Here is a tiny trained network, its code and every weight. The questions are about switching its units off for an input and a target symbol, where a switched-off unit gives its printed mean instead of its output.

import numpy as np


def w(rows, s, z=0):
    codes = np.array(rows[::2]) - 128.0
    scale = np.full(codes.shape[1], s)
    scale[-1] = z or s
    return codes * scale


def norm(h):
    return h / np.sqrt((h * h).mean(-1, keepdims=True) + 1e-5)


def f(y):
    return y / 2 * (1 + np.tanh(0.7978845608 * (y + 0.044715 * y**3)))


def softmax(a):
    e = np.exp(a - a.max(-1, keepdims=True))
    return e / e.sum(-1, keepdims=True)


def log_softmax(a):
    a = a - a.max(-1, keepdims=True)
    return a - np.log(np.exp(a).sum(-1, keepdims=True))


def net(x, mask):
    ids = ['ΦΨαβδηθμξω'.index(c) for c in x.split()]
    T = len(ids)
    res = E[ids] + P[:T]
    r = norm(res)
    for j in range(2):
        rows = slice(2 * j, 2 * j + 2)
        q, k, v = (r @ M[0][rows].T for M in (Q, K, V))
        z = softmax(np.where(np.tri(T) > 0, q @ k.T / 2**0.5, -1e9)) @ v
        o = O[0][rows]
        res = res + np.where(mask[j], z, o[:, -1]) @ o[:, :-1]
    y = f(norm(res) @ A[0][:, :-1].T + A[0][:, -1])
    res = res + np.where(mask[2:10], y, B[0][:, -1]) @ B[0][:, :-1]
    return log_softmax(norm(res)[-1] @ U[:, :-1].T + U[:, -1])


Q, K, V, O, A, B = {}, {}, {}, {}, {}, {}
E = w([
[126,243,24,140,120,75],'Φ',
[178,181,95,192,50,128],'Ψ',
[166,210,103,92,129,141],'α',
[157,236,125,216,253,123],'β',
[158,93,117,194,125,141],'δ',
[16,174,108,134,136,163],'η',
[212,135,74,132,162,91],'θ',
[98,162,92,110,248,128],'μ',
[130,130,158,120,138,201],'ξ',
[109,122,73,158,141,100],'ω',
],0.0031)
P = w([
[116,98,159,102,116,94],'0',
[46,202,200,229,193,122],'1',
[187,87,59,24,143,126],'2',
[104,112,147,151,99,134],'3',
[49,201,149,244,191,169],'4',
[176,96,63,42,139,132],'5',
[109,113,121,159,93,156],'6',
[68,180,66,253,171,224],'7',
[174,100,67,37,135,127],'8',
],0.0055)
Q[0] = w([
[114,140,137,175,176,115],'h1',
[173,88,73,13,197,109],'h1',
[147,96,108,93,111,127],'h2',
[77,112,158,246,85,158],'h2',
],0.012)
K[0] = w([
[126,129,95,174,191,140],'h1',
[129,125,229,58,142,6],'h1',
[140,84,159,73,71,78],'h2',
[120,128,20,209,118,254],'h2',
],0.0089)
V[0] = w([
[124,112,190,72,145,207],'h1',
[126,74,141,175,210,122],'h1',
[2,145,108,103,128,110],'h2',
[174,199,74,106,201,142],'h2',
],0.0074)
O[0] = w([
[83,145,233,112,167,202,51],'h1',
[83,32,100,180,253,114,217],'h1',
[1,118,61,95,87,196,255],'h2',
[79,185,140,67,230,48,123],'h2',
],0.0057,0.0032)
A[0] = w([
[182,144,133,143,209,68,140],'n1',
[130,97,138,146,39,167,122],'n2',
[149,158,226,68,77,196,185],'n3',
[226,63,150,128,101,85,112],'n4',
[91,168,181,139,186,180,2],'n5',
[49,99,79,126,222,103,161],'n6',
[103,124,108,2,95,115,207],'n7',
[118,47,75,90,125,85,156],'n8',
],0.0082,0.0025)
B[0] = w([
[66,139,39,207,173,111,163],'n1',
[193,132,119,95,214,127,153],'n2',
[72,149,74,33,190,75,146],'n3',
[54,219,198,134,167,192,154],'n4',
[223,135,53,254,134,172,143],'n5',
[196,118,170,27,55,127,254],'n6',
[75,137,181,253,89,105,161],'n7',
[162,113,210,181,157,88,171],'n8',
],0.0063,0.0087)
U = w([
[113,144,92,226,31,74,91],'Φ',
[236,217,161,121,99,139,43],'Ψ',
[39,215,137,70,122,70,10],'α',
[181,83,95,121,177,27,227],'β',
[164,106,178,193,164,230,249],'δ',
[2,92,95,160,98,211,59],'η',
[79,174,97,234,215,126,200],'θ',
[154,40,162,55,61,113,191],'μ',
[100,107,108,53,228,195,52],'ξ',
[176,4,85,202,96,130,147],'ω',
],0.0095,0.0015)

Each question gives the input, a string of symbols that net reads in full, and the target symbol t.
The units are the heads (2 rows each of Q, K, V and O) and the neurons (one row each of A and B). Each row of codes is followed by its name. A weight is (code - 128) times the scale printed after its matrix; where a second scale follows, it is the last column's (O, A, B and U).
mask holds one flag per unit, heads first, then neurons. A switched-off unit (its flag False) gives its mean, the last column of its rows in O or B, instead of its output. The means were averaged over made-up inputs and are rounded, as every weight is.
A unit's drop is (log p(t) with every unit on - log p(t) with that unit switched off) / (log p(t) with every unit on - log p(t) with every unit switched off).
The circuit of an input: a set's keep is (log p(t) with only the set's units on - log p(t) with every unit switched off) / (log p(t) with every unit on - log p(t) with every unit switched off). Starting from all 10 units, units are removed one at a time, each time the one whose removal leaves the highest keep (on an exact tie, the one counted first), for as long as the keep stays at least 0.8.
circuit, biggest first: the units of the circuit, biggest drop first
most important unit: the unit with the biggest drop
k most important neurons: the k neurons with the biggest drops, biggest first
heads that matter: for each layer, one digit per head in row order, 1 if its drop is at least 0.15 and else 0, layers parted by /
drop of u: that unit's drop, to one decimal
input Ψ α β, target Ψ: most important unit -> h1
input δ Ψ θ α α μ, target δ: circuit, biggest first -> h2; n4
input ξ μ η α α ξ μ Φ α, target ξ: circuit, biggest first -> h1; n3; h2; n6
input Ψ μ η Φ ξ ω, target Ψ: circuit, biggest first -> h2; h1; n4
input β δ ω δ Φ η Ψ, target Ψ: circuit, biggest first -> h1; n2
input Φ ω β μ μ η Φ δ Ψ, target Φ: 2 most important neurons -> n7; n6
input μ μ α δ Ψ, target Φ: circuit, biggest first -> h1; n4
input Ψ η β α ω μ δ θ, target β: circuit, biggest first -> h2; n6; h1
input β Ψ α μ Ψ ω θ α, target Ψ: 2 most important neurons -> n6; n3
input ξ β β, target ξ: 2 most important neurons -> n3; n6
input θ θ μ ξ Ψ θ ξ δ, target ω: 4 most important neurons -> n4; n6; n2; n3
input Ψ Ψ ξ δ μ δ α δ ξ, target Ψ: circuit, biggest first -> h2; h1; n4
input δ θ Ψ α α Ψ, target δ: 2 most important neurons -> n4; n6
input α η ω Φ η ξ ξ, target ξ: circuit, biggest first -> n3; h1; n2
input η α ξ ξ ξ Ψ α β δ, target η: circuit, biggest first -> h2
input α μ ξ Ψ θ, target β: circuit, biggest first -> n6; h1
input α η μ, target α: circuit, biggest first -> h1; n3; n7
input μ η Φ, target μ: heads that matter -> 10
input θ δ α Ψ Ψ η, target θ: heads that matter -> 01
input α β μ μ δ, target ω: 3 most important neurons -> n6; n4; n5
input η Φ α μ, target μ: circuit, biggest first -> n6
input Φ Ψ η μ θ ξ, target Φ: heads that matter -> 10
input ξ α ξ θ α β α, target α: 2 most important neurons -> n3; n6
input η α μ, target η: 2 most important neurons -> n7; n6
input ω ω η η β θ δ α θ, target ω: drop of n3 -> 0.0
input η β ω Φ η ω Φ α β, target η: drop of h2 -> 0.4
input α μ β Φ ω Φ μ μ μ, target α: drop of n3 -> 0.5
input θ δ Ψ ω ω, target μ: drop of n6 -> 0.7
input ω Φ η, target ω: most important neuron -> n6
